Here is a tiny trained network, its code and every weight. The questions are about switching its units off for an input and a target symbol, where a switched-off unit gives its printed mean instead of its output.

import numpy as np


def w(rows, s, z=0):
    codes = np.array(rows[::2]) - 128.0
    scale = np.full(codes.shape[1], s)
    scale[-1] = z or s
    return codes * scale


def f(y):
    return np.maximum(y, 0)


def softmax(a):
    e = np.exp(a - a.max(-1, keepdims=True))
    return e / e.sum(-1, keepdims=True)


def log_softmax(a):
    a = a - a.max(-1, keepdims=True)
    return a - np.log(np.exp(a).sum(-1, keepdims=True))


def net(x, mask):
    ids = ['γδεμφω'.index(c) for c in x.split()]
    T = len(ids)
    res = E[ids] + P[:T]
    r = res
    for j in range(3):
        rows = slice(3 * j, 3 * j + 3)
        q, k, v = (r @ M[0][rows].T for M in (Q, K, V))
        z = softmax(np.where(np.tri(T) > 0, q @ k.T / 3**0.5, -1e9)) @ v
        o = O[0][rows]
        res = res + np.where(mask[j], z, o[:, -1]) @ o[:, :-1]
    y = f(res @ A[0][:, :-1].T + A[0][:, -1])
    res = res + np.where(mask[3:7], y, B[0][:, -1]) @ B[0][:, :-1]
    return log_softmax(res[-1] @ U[:, :-1].T + U[:, -1])


Q, K, V, O, A, B = {}, {}, {}, {}, {}, {}
E = w([
[95,73,62,127,117,89,90,137,12,102,79],'γ',
[88,154,64,166,167,113,211,104,66,86,110],'δ',
[105,170,141,145,197,179,139,255,66,97,115],'ε',
[129,109,82,49,140,198,150,137,39,109,117],'μ',
[212,136,111,120,137,128,59,126,147,145,148],'φ',
[53,150,36,95,239,51,120,104,188,137,118],'ω',
],0.0076)
P = w([
[119,195,79,116,97,136,104,126,170,79,125],'0',
[76,131,182,112,123,95,138,148,91,254,126],'1',
[90,87,66,172,109,145,126,165,119,196,196],'2',
[190,130,65,110,189,84,143,172,94,167,140],'3',
[117,128,117,177,174,216,96,86,107,154,74],'4',
[130,79,139,142,210,117,113,116,108,94,116],'5',
[90,152,107,125,161,179,101,117,75,164,202],'6',
[149,70,87,168,191,117,118,178,141,119,105],'7',
],0.0071)
Q[0] = w([
[160,118,147,150,153,174,98,81,156,77,45],'H0',
[102,85,252,106,176,106,128,66,104,91,142],'H0',
[240,58,128,118,181,71,166,173,147,87,66],'H0',
[79,119,90,115,175,121,145,153,69,185,108],'H1',
[132,135,81,166,139,134,112,132,124,187,139],'H1',
[112,128,215,119,20,122,182,114,209,121,132],'H1',
[125,138,45,147,205,151,110,142,80,101,151],'H2',
[64,134,147,102,140,121,142,114,106,135,96],'H2',
[122,100,139,99,128,110,140,148,109,112,122],'H2',
],0.028)
K[0] = w([
[69,76,217,143,100,123,139,121,136,202,152],'H0',
[66,74,45,124,116,108,163,216,128,101,237],'H0',
[65,88,127,184,87,236,93,85,191,125,139],'H0',
[254,125,147,166,105,114,87,96,157,161,199],'H1',
[154,145,95,115,100,184,126,111,142,122,148],'H1',
[79,114,105,132,140,130,190,140,90,201,130],'H1',
[102,173,66,102,124,137,126,140,124,49,108],'H2',
[163,100,96,158,181,164,96,108,112,123,153],'H2',
[165,121,118,152,134,119,126,127,134,105,139],'H2',
],0.026)
V[0] = w([
[135,200,159,172,231,154,112,226,231,145,173],'H0',
[229,132,136,82,86,203,29,163,88,178,159],'H0',
[127,77,76,122,160,28,15,63,192,180,92],'H0',
[144,126,116,84,73,170,65,208,79,47,96],'H1',
[74,211,139,120,154,104,71,163,243,114,127],'H1',
[36,97,40,119,238,132,134,146,69,121,83],'H1',
[151,167,168,249,83,100,149,170,110,61,112],'H2',
[185,187,113,85,114,171,206,84,203,67,183],'H2',
[125,145,192,98,172,210,184,178,71,171,143],'H2',
],0.019)
O[0] = w([
[145,82,79,178,153,117,64,88,119,75,20,166],'H0',
[104,189,153,58,116,79,63,149,44,98,107,142],'H0',
[146,52,189,62,90,73,205,148,157,87,90,148],'H0',
[153,88,62,137,124,169,174,159,137,38,135,238],'H1',
[117,121,160,99,225,93,161,90,74,91,82,254],'H1',
[4,159,104,90,100,136,92,132,165,86,63,211],'H1',
[86,97,137,87,143,185,108,159,174,212,86,123],'H2',
[100,137,229,175,82,118,80,103,179,99,133,212],'H2',
[56,84,119,135,188,130,117,111,102,89,196,33],'H2',
],0.012,0.0063)
A[0] = w([
[52,125,166,98,1,161,113,180,240,110,59,154],'N0',
[34,93,80,112,193,179,66,125,143,71,70,160],'N1',
[79,157,93,11,69,104,114,171,125,73,12,168],'N2',
[76,41,115,166,84,112,135,114,208,3,102,2],'N3',
],0.0095,0.0007)
B[0] = w([
[144,18,87,122,220,41,7,63,38,206,71,220],'N0',
[116,40,198,27,77,51,166,147,167,227,127,243],'N1',
[134,200,139,253,84,218,177,93,251,122,150,252],'N2',
[122,246,108,103,119,188,126,194,47,67,227,225],'N3',
],0.0049,0.031)
U = w([
[158,127,34,205,130,251,172,121,200,195,182,4],'γ',
[121,102,74,153,166,121,26,77,84,168,91,36],'δ',
[109,95,181,23,83,108,194,169,156,178,188,75],'ε',
[66,222,98,119,126,170,63,148,55,105,223,193],'μ',
[205,49,96,127,188,128,165,139,62,65,127,186],'φ',
[130,164,206,149,101,128,144,84,154,86,83,254],'ω',
],0.0032,0.00064)

Each question gives the input, a string of symbols that net reads in full, and the target symbol t.
The units are the heads (3 rows each of Q, K, V and O) and the neurons (one row each of A and B). Each row of codes is followed by its name. A weight is (code - 128) times the scale printed after its matrix; where a second scale follows, it is the last column's (O, A, B and U).
mask holds one flag per unit, heads first, then neurons. A switched-off unit (its flag False) gives its mean, the last column of its rows in O or B, instead of its output. The means were averaged over made-up inputs and are rounded, as every weight is.
A unit's drop is (log p(t) with every unit on - log p(t) with that unit switched off) / (log p(t) with every unit on - log p(t) with every unit switched off).
The circuit of an input: a set's keep is (log p(t) with only the set's units on - log p(t) with every unit switched off) / (log p(t) with every unit on - log p(t) with every unit switched off). Starting from all 7 units, units are removed one at a time, each time the one whose removal leaves the highest keep (on an exact tie, the one counted first), for as long as the keep stays at least 0.8.
units of the circuit, in order: the units of the circuit, biggest drop first
unit that matters most: the unit with the biggest drop
k most important neurons: the k neurons with the biggest drops, biggest first
which heads matter: for each layer, one digit per head in row order, 1 if its drop is at least 0.15 and else 0, layers parted by /
input ε δ μ, target ε: unit that matters most : N1
input γ φ μ δ ω φ, target γ: 2 most important neurons : (N3; N0)
input γ δ μ δ, target γ: which heads matter : 011
input γ ε ω μ γ, target γ: which heads matter : 011
input ε ε ω μ γ μ φ, target μ: which heads matter : 110
input ω μ μ γ μ, target ω: units of the circuit, in order : (H1; N2)
input φ μ δ μ μ ε, target γ: 2 most important neurons : (N0; N1)
input ε μ δ γ φ δ μ, target ε: which heads matter : 000
input φ γ φ φ ε, target ε: which heads matter : 100
input ε δ γ, target ε: units of the circuit, in order : (N1; H2; H1)
input φ φ γ φ φ φ, target ε: 3 most important neurons : (N0; N2; N3)
input ε ω γ φ γ, target φ: which heads matter : 110
input μ φ φ δ μ ω γ δ, target μ: 3 most important neurons : (N1; N0; N2)
input ε φ ε ω δ γ δ, target φ: which heads matter : 110
input μ φ δ μ γ φ φ ω, target ε: which heads matter : 110
input γ φ μ ε ω μ, target μ: units of the circuit, in order : (H0)
input φ μ ω, target ω: units of the circuit, in order : (H0; N2)
input μ δ ε ω, target μ: which heads matter : 001
input γ μ δ δ δ μ, target γ: which heads matter : 001
input γ γ ε φ ε μ, target δ: units of the circuit, in order : (H0)
input δ ε ε μ ε ω φ γ, target δ: which heads matter : 010
input γ δ μ δ ω ε ω, target γ: which heads matter : 001
input ε ω γ ω μ μ δ, target ε: which heads matter : 011
input ε φ ω, target δ: which heads matter : 110
input φ δ γ μ ω, target γ: which heads matter : 100
input ε φ φ φ γ δ φ φ, target ε: 2 most important neurons : (N3; N2)
input δ φ μ ε ε ω, target μ: unit that matters most : H0
input δ γ δ δ, target δ: 2 most important neurons : (N0; N2)
input δ γ ε γ ε, target δ: units of the circuit, in order : (N0; H1)
